Each row has a name. After each piece below comes the name of the row it's from, unless a question asks for something else. Each question is about the rows just above it.

Q_57: [-33 -45 -24 -17 -51  34 -38]
Q_555: [ -6   7  -4  -7  20 -15  16]
Q_216: [  7  16  -6 -15  -4  19  -7]
[ 16 -15  20  -7  -4   7  -6] is which row reordered?  Q_555
[ -7  20 -15  16  -6   7  -4] is which row reordered?  Q_555
Put [-51 -38 -45  34 -17 -24 -33] back in order: which row is it?  Q_57

Q_945: [ 55   5  21   3 -10  19   2   0]
Q_828: [ 19  21   2 -11   5  55   3   0]
Q_856: [ -4  18 -10  -5  14  54  23  -3]
Q_740: [ 54  23  14  -3  18  -6  -4 -10]
Q_663: [ 34  34  14  -7  10 -14 -31  18]
Which row holds these entries in another order? [ 54  23  -3  -4  18 -10  -5  14]  Q_856
Put [  0   3  55   5 -11   2  21  19] back in order: which row is it?  Q_828

Q_740: [ 13 -17   1  -3   3  -1 -10  -8  -5  -4   2  -4  -3  -2   2   9  -4   3
  -7 -11   1  -3  -3 -11  30 -13  14  -6  10  19  -9  -9  -9   9   3  -8
   3  -2   2 -19   7   6  19   0]
Q_547: [-25  -2   9   5 -20  -6   4  -2 -15   1 -14 -13   4   3  -8  -5 -24  -1
  12  -4  17   8   9  -6   6  12 -10   6 -11  -1 -12 -22 -14  -6  -4   6
   6 -21   5 -11  10  -7  11  16]
Q_216: [ -9  10  -1  -3  14  -7 -17  -4   3  -3   3   2   9  -5   9  19   6 -10
  -3 -13   1 -11  19  -9   0   2  13   6   3  -6   3  -4  30  -8  -2  -9
  -8   1  -4   2  -3 -19  -2 -11]
[-19 -17 -13 -11 -11 -10  -9  -9  -9  -8  -8  -7  -6  -5  -4  -4  -4  -3
  -3  -3  -3  -2  -2  -1   0   1   1   2   2   2   3   3   3   3   6   6
   9   9  10  13  14  19  19  30] is which row reordered?  Q_216
Put [  0  19   6   7 -19   2  -2   3  -8   3   9  -9  -9  -9  19  10  -6  14
 -13  30 -11  -3  -3   1 -11  -7   3  -4   9   2  -2  -3  -4   2  -4  -5
  -8 -10  -1   3  -3   1 -17  13] back in order: which row is it?  Q_740
Which row holds these entries in another order? [ 16  11  -7  10 -11   5 -21   6   6  -4  -6 -14 -22 -12  -1 -11   6 -10
  12   6  -6   9   8  17  -4  12  -1 -24  -5  -8   3   4 -13 -14   1 -15
  -2   4  -6 -20   5   9  -2 -25]  Q_547
[ -5  -4   2  -4  -3  -2   2   9  -4   3  -7 -11   1  -3  -3 -11  30 -13
  14  -6  10  19  -9  -9  -9   9   3  -8   3  -2   2 -19   7   6  19   0
  13 -17   1  -3   3  -1 -10  -8] is which row reordered?  Q_740
[-11  -2 -19  -3   2  -4   1  -8  -9  -2  -8  30  -4   3  -6   3   6  13
   2   0  -9  19 -11   1 -13  -3 -10   6  19   9  -5   9   2   3  -3   3
  -4 -17  -7  14  -3  -1  10  -9] is which row reordered?  Q_216
[ 12  -1   5 -13  -2 -22  10   5 -14  16   9   6   6 -14  11  -6  -4   8
 -12  12   4  -6 -24 -25   6   4  -1 -11 -10  -7 -20   1   3  -6 -15  -2
 -11  -8   9  17  -4 -21  -5   6] is which row reordered?  Q_547
[ -2 -11  -9  10  -1  -3  14  -7 -17  -4   3  -3   3   2   9  -5   9  19
   6 -10  -3 -13   1 -11  19  -9   0   2  13   6   3  -6   3  -4  30  -8
  -2  -9  -8   1  -4   2  -3 -19] is which row reordered?  Q_216

Q_547: [ 10   0  14  11   8  -2 -23 -10  18   4   2  -4   4   4  -4 -28  -1 -11
   2]
Q_945: [ -7  19   9  10   2   7  -1  16   2 -32  12   2   3  -4  18   8  11   7
  -3]
Q_216: [  5  21  29  -4  -8   4  -6  -6   9 -12   3   3  -9   3  -6  -7   1 -10
  -6]
Q_679: [ -7  19  -3   8   2   6 -32  12  16  11   7   2   2   3  -1  18  -4  10
   8]
Q_92: [  4 -11   2  -1 -10   8 -22   4   0  18   4  -4   2  10  14 -28  -4  -2
  11]
Q_567: [ -6 -10  -8   3  -6   3   1  29   9   4 -12   5  -4  -7  -6   3  -9  -6
  20]
[  8  10  -4  18  -1   3   2   2   7  11  16  12 -32   6   2   8  -3  19
  -7] is which row reordered?  Q_679
Which row holds these entries in another order? [ -7   1 -10  -6   5  21  29  -4  -8   4  -6  -6   9 -12   3   3  -9   3
  -6]  Q_216
Put [  4   0  18   4  -4   2  10  14 -28  -4  -2  11   4 -11   2  -1 -10   8
 -22] back in order: which row is it?  Q_92
[  9  -6  29  -6  20 -12  -8   3   3  -4  -9  -6  -7   3  -6   5   1 -10
   4] is which row reordered?  Q_567
Put [ -4 -28  -1 -11   2  10   0  14  11   8  -2 -23 -10  18   4   2  -4   4
   4] back in order: which row is it?  Q_547
Put [  2 -11  -1 -28  -4   4   4  -4   2   4  18 -10 -23  -2   8  11  14   0
  10] back in order: which row is it?  Q_547
[ -6 -10   1  -7  -6   3  -9   3   3 -12   9  -6  -6   4  -8  -4  29  21
   5] is which row reordered?  Q_216

